In the rows, zero is written as 128.
Here are made-up elements, facts about them, and rows of numbers that follow some of those facts. Name the element behind each unnamed row.

There are 2 kinds of fact about the elements: skefa, buro.
skefa: belongs to class; buro: points at
j_105	skefa	tustan; j_122	skefa	tustan; j_137	skefa	veplik; j_148	skefa	tralo; j_154	skefa	tustan; j_156	skefa	veplik
j_161	skefa	tralo; j_164	skefa	tralo; j_168	skefa	tralo; j_172	skefa	veplik; j_187	skefa	tralo; j_191	skefa	tralo
j_193	skefa	tralo; j_198	skefa	tustan; j_202	skefa	tustan; j_207	skefa	tralo; j_217	skefa	veplik; j_239	skefa	tralo
j_246	skefa	veplik; j_249	skefa	tralo; j_255	skefa	tustan; j_256	skefa	tralo; j_266	skefa	tralo; j_268	skefa	tustan
j_269	skefa	tustan; j_273	skefa	tralo; j_277	skefa	tralo; j_284	skefa	veplik; j_29	skefa	tralo; j_292	skefa	tralo
j_304	skefa	tustan; j_307	skefa	tralo; j_308	skefa	tustan; j_319	skefa	veplik; j_326	skefa	tralo; j_352	skefa	tralo
j_360	skefa	tralo; j_365	skefa	veplik; j_37	skefa	tralo; j_373	skefa	tralo; j_375	skefa	tralo; j_377	skefa	tralo
j_382	skefa	tustan; j_387	skefa	veplik; j_391	skefa	veplik; j_409	skefa	tralo; j_422	skefa	veplik; j_424	skefa	tustan
j_427	skefa	tralo; j_440	skefa	tralo; j_446	skefa	tralo; j_467	skefa	tustan; j_468	skefa	tralo; j_473	skefa	tralo
j_476	skefa	tralo; j_477	skefa	tralo; j_48	skefa	tralo; j_485	skefa	tustan; j_491	skefa	veplik; j_495	skefa	tralo
j_5	skefa	tustan; j_515	skefa	veplik; j_517	skefa	tralo; j_519	skefa	tustan; j_521	skefa	veplik; j_551	skefa	veplik
j_554	skefa	tralo; j_558	skefa	veplik; j_559	skefa	veplik; j_564	skefa	tustan; j_568	skefa	tralo; j_569	skefa	tustan
j_571	skefa	veplik; j_575	skefa	tustan; j_579	skefa	tralo; j_594	skefa	tralo; j_597	skefa	tralo; j_60	skefa	tustan
j_603	skefa	tralo; j_626	skefa	tralo; j_627	skefa	veplik; j_632	skefa	tralo; j_639	skefa	tralo; j_645	skefa	veplik
j_662	skefa	tralo; j_665	skefa	veplik; j_672	skefa	tustan; j_674	skefa	tralo; j_685	skefa	veplik; j_687	skefa	tralo
j_688	skefa	tralo; j_689	skefa	veplik; j_690	skefa	tralo; j_694	skefa	veplik; j_70	skefa	tralo; j_725	skefa	tustan
j_73	skefa	tralo; j_740	skefa	tustan; j_748	skefa	tralo; j_75	skefa	tralo; j_755	skefa	tustan; j_76	skefa	tralo
j_760	skefa	veplik; j_762	skefa	veplik; j_764	skefa	tralo; j_767	skefa	veplik; j_775	skefa	tralo; j_778	skefa	tralo
j_781	skefa	tralo; j_788	skefa	tralo; j_800	skefa	tralo; j_802	skefa	tralo; j_810	skefa	tralo; j_835	skefa	veplik
j_836	skefa	veplik; j_839	skefa	tralo; j_840	skefa	veplik; j_843	skefa	veplik; j_850	skefa	tustan; j_852	skefa	tralo
j_860	skefa	tralo; j_864	skefa	tustan; j_868	skefa	tralo; j_869	skefa	tralo; j_870	skefa	tralo; j_872	skefa	tralo
j_886	skefa	tralo; j_89	skefa	veplik; j_895	skefa	veplik; j_90	skefa	tustan; j_927	skefa	tralo; j_928	skefa	tralo
j_935	skefa	tralo; j_937	skefa	tralo; j_949	skefa	veplik; j_951	skefa	tralo; j_960	skefa	tustan; j_961	skefa	tralo
j_973	skefa	tustan; j_98	skefa	tralo; j_981	skefa	tralo; j_985	skefa	tralo; j_986	skefa	tralo; j_987	skefa	tustan
j_989	skefa	veplik; j_99	skefa	tustan; j_992	skefa	veplik; j_994	skefa	tustan; j_999	skefa	tralo; j_161	buro	j_304
j_161	buro	j_781; j_161	buro	j_674; j_161	buro	j_645; j_168	buro	j_517; j_172	buro	j_989; j_172	buro	j_689
j_187	buro	j_440; j_187	buro	j_802; j_187	buro	j_467; j_187	buro	j_551; j_191	buro	j_249; j_191	buro	j_694
j_191	buro	j_762; j_191	buro	j_639; j_202	buro	j_76; j_246	buro	j_569; j_246	buro	j_446; j_246	buro	j_632
j_246	buro	j_571; j_255	buro	j_835; j_256	buro	j_99; j_256	buro	j_217; j_256	buro	j_632; j_256	buro	j_352
j_266	buro	j_217; j_266	buro	j_269; j_266	buro	j_985; j_266	buro	j_495; j_273	buro	j_515; j_273	buro	j_870
j_273	buro	j_373; j_277	buro	j_377; j_277	buro	j_989; j_284	buro	j_688; j_307	buro	j_767; j_307	buro	j_688
j_307	buro	j_521; j_307	buro	j_597; j_360	buro	j_755; j_360	buro	j_319; j_360	buro	j_802; j_360	buro	j_694
j_360	buro	j_308; j_360	buro	j_468; j_360	buro	j_373; j_360	buro	j_558; j_37	buro	j_985; j_37	buro	j_725
j_37	buro	j_148; j_375	buro	j_164; j_375	buro	j_304; j_375	buro	j_767; j_375	buro	j_961; j_375	buro	j_762
j_375	buro	j_292; j_375	buro	j_105; j_382	buro	j_694; j_382	buro	j_29; j_387	buro	j_835; j_387	buro	j_568
j_391	buro	j_76; j_391	buro	j_269; j_391	buro	j_864; j_391	buro	j_639; j_391	buro	j_519; j_409	buro	j_981
j_409	buro	j_198; j_409	buro	j_559; j_422	buro	j_268; j_422	buro	j_764; j_422	buro	j_961; j_422	buro	j_575
j_422	buro	j_594; j_424	buro	j_626; j_424	buro	j_762; j_473	buro	j_269; j_473	buro	j_935; j_473	buro	j_626
j_477	buro	j_476; j_477	buro	j_468; j_485	buro	j_690; j_485	buro	j_872; j_485	buro	j_239; j_485	buro	j_446
j_485	buro	j_994; j_491	buro	j_440; j_491	buro	j_137; j_554	buro	j_268; j_554	buro	j_217; j_554	buro	j_836
j_554	buro	j_571; j_554	buro	j_60; j_564	buro	j_989; j_564	buro	j_568; j_564	buro	j_105; j_579	buro	j_156
j_579	buro	j_89; j_579	buro	j_326; j_579	buro	j_5; j_662	buro	j_164; j_662	buro	j_569; j_662	buro	j_674
j_662	buro	j_365; j_665	buro	j_304; j_665	buro	j_292; j_687	buro	j_872; j_687	buro	j_198; j_687	buro	j_762
j_687	buro	j_90; j_70	buro	j_603; j_70	buro	j_852; j_740	buro	j_632; j_748	buro	j_76; j_748	buro	j_810
j_748	buro	j_89; j_760	buro	j_800; j_760	buro	j_440; j_760	buro	j_76; j_775	buro	j_440; j_775	buro	j_632
j_778	buro	j_672; j_778	buro	j_872; j_778	buro	j_689; j_778	buro	j_105; j_778	buro	j_927; j_788	buro	j_764
j_839	buro	j_440; j_839	buro	j_154; j_839	buro	j_568; j_840	buro	j_467; j_840	buro	j_994; j_850	buro	j_377
j_850	buro	j_864; j_850	buro	j_198; j_850	buro	j_521; j_850	buro	j_239; j_860	buro	j_319; j_860	buro	j_517
j_860	buro	j_603; j_860	buro	j_89; j_860	buro	j_632; j_860	buro	j_193; j_868	buro	j_427; j_868	buro	j_627
j_868	buro	j_122; j_868	buro	j_89; j_869	buro	j_98; j_869	buro	j_467; j_869	buro	j_352; j_869	buro	j_645
j_886	buro	j_989; j_886	buro	j_365; j_895	buro	j_377; j_895	buro	j_802; j_895	buro	j_843; j_928	buro	j_949
j_928	buro	j_292; j_937	buro	j_73; j_937	buro	j_989; j_937	buro	j_98; j_951	buro	j_89; j_951	buro	j_558
j_960	buro	j_949; j_960	buro	j_568; j_960	buro	j_645; j_973	buro	j_217; j_973	buro	j_446; j_973	buro	j_597
j_986	buro	j_694; j_986	buro	j_985; j_992	buro	j_154; j_992	buro	j_207; j_992	buro	j_852; j_992	buro	j_48
j_999	buro	j_75; j_999	buro	j_685; j_999	buro	j_672

Known rows:
j_579: [131 125 147 121 97 120 138 127 105 136 106 93 140 115 116 143 135 121 124 127 135 142 124 131 128 152 120 122 143 135 121 138 161 133 119 129 127 120 130]
j_973: [138 125 124 113 169 82 135 149 117 112 114 150 118 132 152 156 123 113 139 125 72 106 126 169 139 110 125 136 124 137 156 123 108 112 129 135 123 146 119]
j_554: [131 129 130 123 112 130 121 131 111 136 95 104 136 109 115 136 134 120 131 131 135 137 131 129 143 146 136 128 145 127 119 113 142 148 132 130 116 117 131]
j_850: [136 124 124 113 170 82 137 147 118 112 120 147 117 133 153 158 122 113 138 124 75 109 123 168 137 107 121 137 121 137 159 126 110 110 131 134 123 145 118]
j_424: [135 122 124 111 170 81 136 146 117 112 117 150 116 132 153 155 124 112 137 123 74 107 123 167 139 108 123 136 120 137 161 124 110 110 132 133 123 144 121]
j_748: [128 123 140 122 104 128 132 128 106 136 107 97 138 111 117 141 135 120 129 128 134 143 123 129 134 147 121 128 140 132 125 130 154 137 125 129 124 121 133]
j_202: [136 121 130 112 165 81 141 147 112 112 117 148 119 132 153 158 124 113 140 123 68 108 120 169 133 115 118 136 123 140 158 131 116 106 124 134 128 147 120]
j_951: [124 120 141 124 101 130 136 128 103 136 103 98 134 109 116 144 135 121 129 128 132 144 119 126 132 148 119 124 139 131 124 131 153 134 125 128 123 119 128]
j_928: [133 129 128 129 117 137 122 132 111 135 108 100 139 109 118 141 131 119 134 133 137 143 127 130 140 140 129 134 141 127 120 117 145 148 131 131 118 119 128]
j_869: [131 127 129 127 115 138 124 130 110 136 109 102 138 110 118 140 132 119 133 133 138 144 125 130 139 141 126 135 140 127 122 118 146 145 131 130 119 120 129]
j_767: [142 130 125 129 157 129 122 115 169 123 142 174 120 152 135 84 120 143 101 130 137 125 133 103 98 121 146 118 118 111 114 121 108 120 126 124 138 136 127]
j_594: [126 147 123 135 96 137 117 132 123 136 105 106 133 118 111 125 132 129 135 129 149 121 147 124 149 144 151 119 148 128 105 119 129 153 131 128 115 115 131]
j_308: [113 124 124 126 146 101 144 145 118 113 139 150 108 136 149 154 124 125 149 120 77 100 120 154 134 106 117 127 113 140 159 145 103 99 128 129 131 141 118]
j_551: [137 125 128 132 154 137 126 116 164 123 146 176 120 149 134 86 121 145 106 130 127 128 126 103 92 125 139 120 116 113 116 127 111 116 122 124 144 138 126]
j_852: [118 136 127 144 100 167 122 128 113 137 142 107 148 115 117 130 131 132 151 130 137 137 129 129 134 141 112 146 137 138 117 141 144 142 118 129 136 123 136]
j_48: [118 137 123 148 101 173 119 129 113 137 146 108 151 116 118 129 130 133 153 131 136 137 129 130 132 140 109 150 138 138 116 140 143 144 117 130 139 124 138]
j_292: [122 138 123 137 101 149 119 126 123 137 132 100 139 120 115 131 132 128 135 130 155 133 138 124 144 133 130 132 136 131 118 127 137 146 132 128 122 116 134]
j_597: [120 136 125 133 99 146 120 124 124 139 129 102 137 120 115 130 134 128 133 128 157 131 137 122 145 133 130 131 135 132 121 127 138 144 133 127 123 116 138]
j_835: [144 132 121 140 164 149 119 120 163 121 155 178 129 149 137 86 115 145 116 135 123 131 128 111 91 123 134 133 118 113 110 126 110 123 117 127 145 142 124]

Which element is each row?
No name comes twice in this set of rows, the named rows included.
[130 139 123 144 106 135 133 120 136 130 174 59 133 139 120 154 121 126 122 132 198 147 137 120 138 105 123 121 121 126 123 141 143 141 139 128 108 113 110] -> j_75
[142 129 125 132 159 133 123 116 169 122 150 170 120 152 135 87 118 143 103 132 137 128 130 104 94 119 141 120 117 111 114 124 110 120 124 125 138 137 124] -> j_989
[106 122 130 130 94 150 126 120 117 141 128 105 129 115 114 131 139 130 133 125 152 134 124 113 144 134 121 127 128 132 132 131 139 133 136 123 128 113 140] -> j_29
[140 125 125 126 157 129 122 110 173 125 152 171 120 155 135 84 123 143 97 129 148 128 132 102 98 114 139 121 112 113 122 122 111 115 129 123 141 135 132] -> j_559
[127 147 123 135 96 135 116 133 123 135 98 109 133 118 110 126 132 129 135 130 147 119 148 124 149 146 156 116 150 128 104 116 129 154 130 129 113 115 130] -> j_764
[156 129 130 119 167 108 123 127 158 120 95 180 116 139 132 88 119 135 99 134 111 125 132 110 98 138 166 109 134 105 104 103 109 129 124 128 128 138 119] -> j_422
[139 129 128 133 121 123 135 125 124 129 146 62 133 127 121 161 122 117 119 135 176 156 128 127 135 116 123 123 127 122 126 128 150 142 139 130 103 115 108] -> j_999
[117 131 131 133 94 146 125 122 119 139 132 100 138 120 115 131 136 129 133 126 153 134 131 122 140 136 120 130 135 135 124 135 144 137 128 126 129 117 139] -> j_76
[131 128 123 120 160 90 137 147 119 112 130 147 117 137 151 153 122 118 143 123 78 103 127 164 136 107 121 135 119 140 155 134 107 108 127 133 127 145 120] -> j_987
[152 119 131 116 172 114 124 119 159 122 116 174 119 142 136 92 121 133 94 133 121 135 124 110 95 128 148 119 123 107 118 108 116 122 126 127 132 139 124] -> j_284
[125 134 118 127 155 101 134 145 125 113 144 149 118 141 151 149 121 123 147 123 85 100 131 162 138 103 121 137 118 141 153 138 102 109 127 133 130 143 121] -> j_467
[140 127 120 120 173 89 135 152 115 110 122 149 121 131 154 159 119 113 146 128 69 110 123 172 135 110 121 141 124 138 154 126 109 114 126 136 123 148 115] -> j_960
[140 127 122 119 173 87 136 151 116 109 124 145 120 133 154 160 118 113 144 127 72 111 124 171 134 107 121 140 123 136 154 127 109 113 128 136 121 147 113] -> j_564
[149 117 132 119 171 120 127 120 155 120 122 173 120 141 136 94 120 135 99 133 118 138 120 110 92 129 141 120 121 107 117 113 118 120 124 126 135 141 122] -> j_840

Now the same elements, written a new way:
Some rows with their names:
j_521: [153 123 129 145 150 113 54 154 88 144 137 109 113]
j_850: [119 113 121 114 123 167 108 157 98 77 133 116 123]
j_377: [119 128 124 144 107 106 171 120 99 138 114 125 108]
j_198: [139 98 113 123 112 155 115 151 86 82 121 97 137]
j_239: [121 128 129 148 108 112 176 121 98 131 123 132 115]
j_869: [97 137 140 139 134 112 166 134 121 129 116 129 114]
j_579: [101 132 141 135 140 116 144 104 116 124 116 159 113]
j_665: [142 122 137 143 169 125 40 158 111 144 130 102 114]
j_60: [140 105 134 123 147 154 127 155 89 79 116 91 158]
j_627: [144 117 134 139 180 100 36 141 89 137 128 127 123]
j_249: [112 140 130 146 109 128 149 109 106 137 109 117 125]
j_800: [92 131 128 147 128 106 155 118 101 137 111 129 135]
j_603: [105 124 141 143 137 104 162 113 98 132 102 139 132]
j_161: [105 129 137 143 135 122 163 127 129 133 113 119 115]
j_154: [109 82 123 124 137 148 115 160 87 87 104 102 159]
j_994: [133 98 119 119 128 139 128 161 85 82 120 97 135]
j_810: [105 130 127 143 130 105 149 105 104 131 114 135 131]
j_29: [112 141 132 143 120 126 154 109 104 138 102 119 121]
j_870: [115 141 137 138 121 114 157 112 102 137 98 121 111]

Name these rows:
No name comes twice in this set of rows, the named rows included.
[123 108 122 119 130 175 99 148 104 80 120 95 144] -> j_424
[136 110 135 147 164 110 44 162 90 149 119 109 126] -> j_835
[116 121 130 146 109 118 164 115 104 133 119 132 112] -> j_981
[115 136 138 141 169 114 43 166 96 143 130 120 122] -> j_491
[104 103 128 149 119 106 164 126 105 142 101 117 132] -> j_568
[144 83 113 122 133 148 110 152 99 85 108 75 151] -> j_304
[145 120 130 139 176 89 38 135 81 137 125 125 131] -> j_89
[128 113 113 126 124 159 106 144 84 81 120 84 160] -> j_269
[91 138 136 139 137 118 143 107 114 124 122 151 124] -> j_748
[129 109 110 122 121 153 108 149 86 79 123 95 147] -> j_864
[121 119 141 145 168 122 40 166 102 147 125 121 120] -> j_387
[138 132 132 139 155 106 48 159 86 146 127 116 105] -> j_843
[125 115 123 122 131 163 108 147 89 83 109 88 155] -> j_725
[124 110 133 148 107 120 172 119 100 136 118 129 111] -> j_872
[157 116 132 148 158 114 51 154 93 144 131 98 118] -> j_767

